Below are the code and all the weights of a small trained network. Each question names an input and a class and asks about switching units off, where a switched-off unit gives its printed mean instead of its output.

import numpy as np


def w(rows, s, z=0):
    codes = np.array(rows[::2]) - 128.0
    scale = np.full(codes.shape[1], s)
    scale[-1] = z or s
    return codes * scale


def f(y):
    return np.maximum(y, 0)


def log_softmax(a):
    a = a - a.max(-1, keepdims=True)
    return a - np.log(np.exp(a).sum(-1, keepdims=True))


def net(x, mask):
    res = np.array(x, float).reshape(1, 7) / 4 @ E
    y = f(res @ A[0][:, :-1].T + A[0][:, -1])
    res = res + np.where(mask, y, B[0][:, -1]) @ B[0][:, :-1]
    return log_softmax(res[-1] @ U[:, :-1].T + U[:, -1])


A, B = {}, {}
E = w([
[121,81,197,83,185,162,140,120,209],'x0',
[69,103,107,129,190,136,172,96,120],'x1',
[80,140,45,74,142,147,120,201,134],'x2',
[147,154,85,102,120,178,85,2,178],'x3',
[176,150,184,107,115,231,165,150,176],'x4',
[82,122,130,187,169,149,78,99,180],'x5',
[145,129,90,97,168,195,24,117,53],'x6',
],0.0087)
A[0] = w([
[147,144,110,148,168,148,64,11,100,212],'neuron 1',
[120,147,93,191,121,96,183,191,179,255],'neuron 2',
[225,144,164,86,174,144,51,95,108,218],'neuron 3',
[184,160,79,142,61,151,124,126,101,161],'neuron 4',
[81,149,123,116,127,65,120,50,182,217],'neuron 5',
[130,44,168,73,173,91,97,27,123,187],'neuron 6',
[214,190,77,105,2,129,94,140,81,197],'neuron 7',
[253,165,191,161,83,100,186,211,137,204],'neuron 8',
[129,203,79,85,170,229,17,102,141,193],'neuron 9',
[29,220,64,216,64,126,151,130,198,144],'neuron 10',
[143,99,197,93,73,109,205,152,240,93],'neuron 11',
[200,102,196,193,213,146,107,41,104,96],'neuron 12',
[95,96,87,154,191,91,183,132,168,225],'neuron 13',
[66,136,35,201,169,22,73,118,15,175],'neuron 14',
[59,116,90,172,235,160,67,190,89,128],'neuron 15',
],0.007,0.0026)
B[0] = w([
[136,136,163,120,91,113,86,111,188,220],'neuron 1',
[96,172,132,92,69,145,116,149,108,225],'neuron 2',
[132,166,115,163,68,142,38,141,190,211],'neuron 3',
[100,206,155,188,35,177,72,161,126,179],'neuron 4',
[75,145,70,151,132,212,148,27,183,209],'neuron 5',
[61,144,127,200,127,186,166,36,192,209],'neuron 6',
[149,213,96,174,45,183,71,216,11,216],'neuron 7',
[123,187,159,79,101,107,77,249,72,253],'neuron 8',
[115,141,165,33,113,82,6,84,181,245],'neuron 9',
[45,207,83,133,120,195,99,80,126,207],'neuron 10',
[132,173,142,124,131,82,187,167,52,254],'neuron 11',
[176,104,144,195,91,140,111,122,169,210],'neuron 12',
[98,255,98,113,129,183,122,112,154,213],'neuron 13',
[186,148,199,17,207,27,77,124,144,241],'neuron 14',
[134,156,107,93,248,154,216,158,82,210],'neuron 15',
],0.0077,0.008)
U = w([
[118,119,139,44,145,86,97,88,190,151],'0',
[128,154,128,136,27,135,95,162,116,157],'1',
[141,5,36,161,114,102,138,125,90,2],'2',
[197,121,164,48,158,40,138,168,73,120],'3',
[69,138,93,109,176,184,166,118,130,144],'4',
[154,80,145,216,123,150,158,100,183,106],'5',
],0.011,0.0053)

Each question gives the input, the list of numbers given to net, and the class t.
The units are the neurons (one row each of A and B). Each row of codes is followed by its name. A weight is (code - 128) times the scale printed after its matrix; where a second scale follows, it is the last column's (A, B and U).
mask holds one flag per neuron, in row order. A switched-off neuron (its flag False) gives its mean, the last column of its row in B, instead of its output. The means were averaged over made-up inputs and are rounded, as every weight is.
A unit's drop is (log p(t) with every unit on - log p(t) with that unit switched off) / (log p(t) with every unit on - log p(t) with every unit switched off).
The circuit of an input: a set's keep is (log p(t) with only the set's units on - log p(t) with every unit switched off) / (log p(t) with every unit on - log p(t) with every unit switched off). Starting from the 12 units with the biggest drops (on a tie, the unit counted first), units are removed one at a time, each time the one whose removal leaves the highest keep (on an exact tie, the one counted first), for as long as the keep stays at least 0.8.
units of the circuit, in order: the units of the circuit, biggest drop first
unit that matters most: the unit with the biggest drop
top k neurons: the k neurons with the biggest drops, biggest first
drop when u is switched off: that unit's drop, to one decimal
input [-2,-6,-4,-5,-8,6,-5], class 3: unit that matters most -> neuron 14
input [-5,6,8,0,-2,-4,-4], class 0: top 2 neurons -> [neuron 14; neuron 11]
input [7,2,-7,3,4,-1,5], class 5: units of the circuit, in order -> [neuron 12; neuron 6]
input [1,8,0,-1,-1,-6,-2], class 4: units of the circuit, in order -> [neuron 9; neuron 8]
input [-4,-5,6,-4,-8,4,-8], class 0: units of the circuit, in order -> [neuron 14; neuron 10]
input [7,-4,-3,7,8,8,-6], class 5: top 2 neurons -> [neuron 12; neuron 14]
input [0,8,-8,5,-2,-8,5], class 5: units of the circuit, in order -> [neuron 6; neuron 12; neuron 8]
input [6,2,-3,-7,7,8,2], class 5: units of the circuit, in order -> [neuron 12; neuron 9]
input [2,6,-5,8,4,3,0], class 5: units of the circuit, in order -> [neuron 12; neuron 6]
input [-1,5,4,-4,-4,5,2], class 3: top 3 neurons -> [neuron 14; neuron 15; neuron 6]
input [-6,3,0,-3,-7,-1,-7], class 0: units of the circuit, in order -> [neuron 14; neuron 10; neuron 11]
input [7,4,-4,5,7,7,1], class 5: drop when neuron 9 is switched off -> -0.1
input [5,-3,-3,5,0,-3,-4], class 5: drop when neuron 14 is switched off -> 0.2
input [7,0,-5,1,7,-6,-4], class 3: units of the circuit, in order -> [neuron 11]
input [6,7,-8,2,3,4,1], class 5: drop when neuron 6 is switched off -> 0.0
